Here is a tiny trained network, its code and every weight. The questions are about switching its units off for an input and a target symbol, where a switched-off unit gives its printed mean instead of its output.

import numpy as np


def w(rows, s, z=0):
    codes = np.array(rows[::2]) - 128.0
    scale = np.full(codes.shape[1], s)
    scale[-1] = z or s
    return codes * scale


def f(y):
    return np.maximum(y, 0)


def softmax(a):
    e = np.exp(a - a.max(-1, keepdims=True))
    return e / e.sum(-1, keepdims=True)


def log_softmax(a):
    a = a - a.max(-1, keepdims=True)
    return a - np.log(np.exp(a).sum(-1, keepdims=True))


def net(x, mask):
    ids = ['ΓΘΞΠΦΨαδεζηλμω'.index(c) for c in x.split()]
    T = len(ids)
    res = E[ids] + P[:T]
    r = res
    for j in range(3):
        rows = slice(2 * j, 2 * j + 2)
        q, k, v = (r @ M[0][rows].T for M in (Q, K, V))
        z = softmax(np.where(np.tri(T) > 0, q @ k.T / 2**0.5, -1e9)) @ v
        o = O[0][rows]
        res = res + np.where(mask[j], z, o[:, -1]) @ o[:, :-1]
    y = f(res @ A[0][:, :-1].T + A[0][:, -1])
    res = res + np.where(mask[3:11], y, B[0][:, -1]) @ B[0][:, :-1]
    return log_softmax(res[-1] @ U[:, :-1].T + U[:, -1])


Q, K, V, O, A, B = {}, {}, {}, {}, {}, {}
E = w([
[87,108,141],'Γ',
[88,111,147],'Θ',
[88,107,139],'Ξ',
[86,112,153],'Π',
[78,99,156],'Φ',
[111,124,161],'Ψ',
[56,102,144],'α',
[83,121,149],'δ',
[202,205,213],'ε',
[161,46,112],'ζ',
[116,214,133],'η',
[124,185,254],'λ',
[193,56,214],'μ',
[153,142,87],'ω',
],0.019)
P = w([
[121,53,4],'0',
[72,78,57],'1',
[100,99,68],'2',
[135,101,90],'3',
[124,84,89],'4',
[167,104,125],'5',
[224,134,150],'6',
[146,73,101],'7',
[156,73,78],'8',
],0.0043)
Q[0] = w([
[214,134,108],'head 1',
[61,206,85],'head 1',
[84,89,207],'head 2',
[213,202,245],'head 2',
[164,111,128],'head 3',
[178,165,89],'head 3',
],0.012)
K[0] = w([
[54,142,80],'head 1',
[110,71,189],'head 1',
[228,155,119],'head 2',
[128,81,250],'head 2',
[29,144,137],'head 3',
[104,34,39],'head 3',
],0.011)
V[0] = w([
[140,93,3],'head 1',
[230,90,139],'head 1',
[169,95,115],'head 2',
[60,109,142],'head 2',
[114,72,150],'head 3',
[122,164,167],'head 3',
],0.012)
O[0] = w([
[125,65,2,2],'head 1',
[237,91,163,88],'head 1',
[156,22,193,102],'head 2',
[115,116,129,163],'head 2',
[81,51,243,149],'head 3',
[121,208,158,192],'head 3',
],0.0082,0.0064)
A[0] = w([
[57,98,93,146],'neuron 1',
[255,108,110,8],'neuron 2',
[28,159,194,78],'neuron 3',
[149,132,138,227],'neuron 4',
[213,171,22,76],'neuron 5',
[119,184,148,63],'neuron 6',
[189,59,77,253],'neuron 7',
[140,79,103,16],'neuron 8',
],0.01,0.0046)
B[0] = w([
[127,147,199,164],'neuron 1',
[76,115,68,134],'neuron 2',
[149,86,44,252],'neuron 3',
[109,146,67,163],'neuron 4',
[101,62,140,133],'neuron 5',
[151,8,32,178],'neuron 6',
[133,255,192,146],'neuron 7',
[60,129,216,131],'neuron 8',
],0.0093,0.014)
U = w([
[112,113,100,13],'Γ',
[87,80,90,102],'Θ',
[124,119,96,51],'Ξ',
[113,65,96,32],'Π',
[120,85,107,15],'Φ',
[208,32,153,218],'Ψ',
[115,10,112,20],'α',
[61,55,91,74],'δ',
[129,112,96,113],'ε',
[106,136,104,23],'ζ',
[202,37,15,253],'η',
[217,118,72,224],'λ',
[108,164,146,128],'μ',
[86,253,46,251],'ω',
],0.011,0.0043)

Each question gives the input, a string of symbols that net reads in full, and the target symbol t.
The units are the heads (2 rows each of Q, K, V and O) and the neurons (one row each of A and B). Each row of codes is followed by its name. A weight is (code - 128) times the scale printed after its matrix; where a second scale follows, it is the last column's (O, A, B and U).
mask holds one flag per unit, heads first, then neurons. A switched-off unit (its flag False) gives its mean, the last column of its rows in O or B, instead of its output. The means were averaged over made-up inputs and are rounded, as every weight is.
A unit's drop is (log p(t) with every unit on - log p(t) with that unit switched off) / (log p(t) with every unit on - log p(t) with every unit switched off).
The circuit of an input: a set's keep is (log p(t) with only the set's units on - log p(t) with every unit switched off) / (log p(t) with every unit on - log p(t) with every unit switched off). Starting from all 11 units, units are removed one at a time, each time the one whose removal leaves the highest keep (on an exact tie, the one counted first), for as long as the keep stays at least 0.8.
circuit, biggest first: the units of the circuit, biggest drop first
unit that matters most: the unit with the biggest drop
top k neurons: the k neurons with the biggest drops, biggest first
heads that matter: for each layer, one digit per head in row order, 1 if its drop is at least 0.15 and else 0, layers parted by /
input λ λ Π η, target η: circuit, biggest first => neuron 6; neuron 3; head 1
input ζ λ Γ μ Θ, target Ψ: heads that matter => 110
input ζ μ α, target Ψ: circuit, biggest first => head 1; head 2
input Γ η α α, target ω: heads that matter => 111
input Π δ η δ Θ, target ω: heads that matter => 111
input λ Θ Π λ, target η: unit that matters most => neuron 6
input Π λ η ε η ζ, target ω: heads that matter => 000
input λ Θ η, target η: top 3 neurons => neuron 6; neuron 3; neuron 7
input η η λ α, target η: top 2 neurons => neuron 3; neuron 6
input μ α δ, target Ψ: heads that matter => 101
input Φ α Φ ω, target ω: heads that matter => 100
input α Γ Ψ Φ Ξ μ Φ, target Ψ: heads that matter => 111
input μ α Ξ, target Ψ: circuit, biggest first => head 1; neuron 3
input ζ α α, target μ: heads that matter => 100
input α η Π, target ω: heads that matter => 111
input ε α Φ Ξ η η α ω, target ω: heads that matter => 000
input α λ Θ λ λ Θ, target η: unit that matters most => neuron 3
input δ Π λ λ Θ Φ, target η: top 4 neurons => neuron 3; neuron 6; neuron 1; neuron 7
input μ Θ ε, target Ψ: top 2 neurons => neuron 3; neuron 7
input α μ λ, target Ψ: unit that matters most => head 1
